Here is a tiny trained network, its code and every weight. The questions are about switching its units off for an input and a class, where a switched-off unit gives its printed mean instead of its output.

import numpy as np


def w(rows, s, z=0):
    codes = np.array(rows[::2]) - 128.0
    scale = np.full(codes.shape[1], s)
    scale[-1] = z or s
    return codes * scale


def f(y):
    return np.maximum(y, 0)


def log_softmax(a):
    a = a - a.max(-1, keepdims=True)
    return a - np.log(np.exp(a).sum(-1, keepdims=True))


def net(x, mask):
    res = np.array(x, float).reshape(1, 6) / 4 @ E
    y = f(res @ A[0][:, :-1].T + A[0][:, -1])
    res = res + np.where(mask, y, B[0][:, -1]) @ B[0][:, :-1]
    return log_softmax(res[-1] @ U[:, :-1].T + U[:, -1])


A, B = {}, {}
E = w([
[66,134,142,193,165,252,83],'x0',
[172,250,224,142,122,101,110],'x1',
[172,145,74,61,86,128,12],'x2',
[155,104,137,142,135,116,110],'x3',
[128,114,156,114,144,116,117],'x4',
[144,146,111,110,162,165,151],'x5',
],0.013)
A[0] = w([
[173,206,171,142,99,133,141,113],'n1',
[163,161,182,73,158,160,113,142],'n2',
[89,67,98,84,111,133,143,226],'n3',
[116,135,135,170,151,108,174,58],'n4',
[123,102,143,156,140,130,216,80],'n5',
[137,128,110,82,129,143,94,104],'n6',
[175,123,115,113,116,75,168,87],'n7',
[120,158,115,87,144,131,32,36],'n8',
[107,35,78,97,123,125,158,225],'n9',
[165,167,78,100,76,126,78,36],'n10',
[115,119,134,146,85,103,126,129],'n11',
[121,132,139,147,138,121,150,7],'n12',
[105,148,142,202,129,168,88,76],'n13',
[154,162,174,129,136,116,116,229],'n14',
[146,253,166,172,143,67,114,127],'n15',
[153,132,129,127,116,82,140,56],'n16',
[118,116,157,164,136,126,185,40],'n17',
[85,122,150,163,154,180,73,121],'n18',
[146,135,125,64,102,62,190,120],'n19',
[159,150,91,92,103,151,130,59],'n20',
[120,143,146,202,174,91,193,38],'n21',
],0.015,0.0016)
B[0] = w([
[118,108,75,195,188,86,115,215],'n1',
[108,143,165,162,145,150,105,187],'n2',
[113,142,85,203,188,80,147,219],'n3',
[123,117,131,81,79,83,82,187],'n4',
[135,83,119,85,92,62,51,214],'n5',
[87,78,132,105,125,89,81,185],'n6',
[189,180,166,58,113,198,220,201],'n7',
[121,74,117,56,89,127,75,216],'n8',
[121,129,39,200,221,86,170,253],'n9',
[110,111,110,93,82,113,84,219],'n10',
[150,136,137,143,118,107,124,151],'n11',
[97,105,150,74,43,109,81,155],'n12',
[196,179,166,110,108,200,151,203],'n13',
[113,91,85,185,160,100,130,190],'n14',
[96,116,111,191,248,98,150,253],'n15',
[146,149,146,100,139,149,163,173],'n16',
[100,104,94,98,80,104,97,196],'n17',
[192,204,168,115,77,219,254,213],'n18',
[189,175,150,98,104,253,177,230],'n19',
[96,153,151,86,124,71,120,176],'n20',
[100,36,150,65,86,108,89,222],'n21',
],0.0089,0.017)
U = w([
[129,101,33,204,193,97,120,254],'0',
[227,168,112,81,77,164,186,90],'1',
[123,65,72,47,64,92,2,17],'2',
],0.011,0.00099)

Each question gives the input, the list of numbers given to net, and the class t.
The units are the neurons (one row each of A and B). Each row of codes is followed by its name. A weight is (code - 128) times the scale printed after its matrix; where a second scale follows, it is the last column's (A, B and U).
mask holds one flag per neuron, in row order. A switched-off neuron (its flag False) gives its mean, the last column of its row in B, instead of its output. The means were averaged over made-up inputs and are rounded, as every weight is.
A unit's drop is (log p(t) with every unit on - log p(t) with that unit switched off) / (log p(t) with every unit on - log p(t) with every unit switched off).
The circuit of an input: a set's keep is (log p(t) with only the set's units on - log p(t) with every unit switched off) / (log p(t) with every unit on - log p(t) with every unit switched off). Starting from the 12 units with the biggest drops (on a tie, the unit counted first), units are removed one at a time, each time the one whose removal leaves the highest keep (on an exact tie, the one counted first), for as long as the keep stays at least 0.8.
circuit, biggest first: the units of the circuit, biggest drop first
most important unit: the unit with the biggest drop
k most important neurons: the k neurons with the biggest drops, biggest first
drop when u is switched off: that unit's drop, to one decimal
input [-7,1,-8,-6,3,-5], class 2: circuit, biggest first => [n21]
input [6,7,7,-2,0,1], class 0: 2 most important neurons => [n15, n1]
input [-5,5,5,4,-4,-7], class 0: 4 most important neurons => [n15, n1, n18, n14]
input [8,7,8,3,-3,3], class 1: 3 most important neurons => [n18, n13, n9]
input [3,-6,-8,7,2,6], class 2: 2 most important neurons => [n5, n21]
input [7,-6,-3,8,0,-6], class 1: 4 most important neurons => [n18, n13, n15, n1]
input [7,-3,7,-5,-8,7], class 1: 2 most important neurons => [n18, n13]
input [-5,-7,7,-4,-5,6], class 0: 3 most important neurons => [n9, n3, n21]
input [-6,-2,-8,3,2,-5], class 2: 3 most important neurons => [n5, n21, n18]
input [1,-7,6,7,5,6], class 0: 2 most important neurons => [n9, n3]
input [1,-7,7,5,6,-3], class 0: 4 most important neurons => [n9, n3, n21, n5]
input [5,4,-5,-3,-4,4], class 1: 4 most important neurons => [n18, n13, n9, n8]
input [3,3,-4,-6,-2,8], class 2: 2 most important neurons => [n9, n21]
input [7,-4,-4,3,-5,-2], class 1: circuit, biggest first => [n18]
input [-5,0,5,4,-6,0], class 1: 2 most important neurons => [n7, n19]
input [-5,3,4,4,7,1], class 1: 2 most important neurons => [n19, n7]
input [8,-1,-8,3,-3,8], class 1: drop when n18 is switched off => 2.3
input [-5,2,-7,0,-1,4], class 2: drop when n21 is switched off => 0.2
input [1,7,-8,-8,0,-3], class 2: drop when n9 is switched off => 0.4
input [4,6,5,8,-4,5], class 0: most important unit => n15
input [5,-2,5,2,8,-3], class 1: drop when n21 is switched off => 0.3
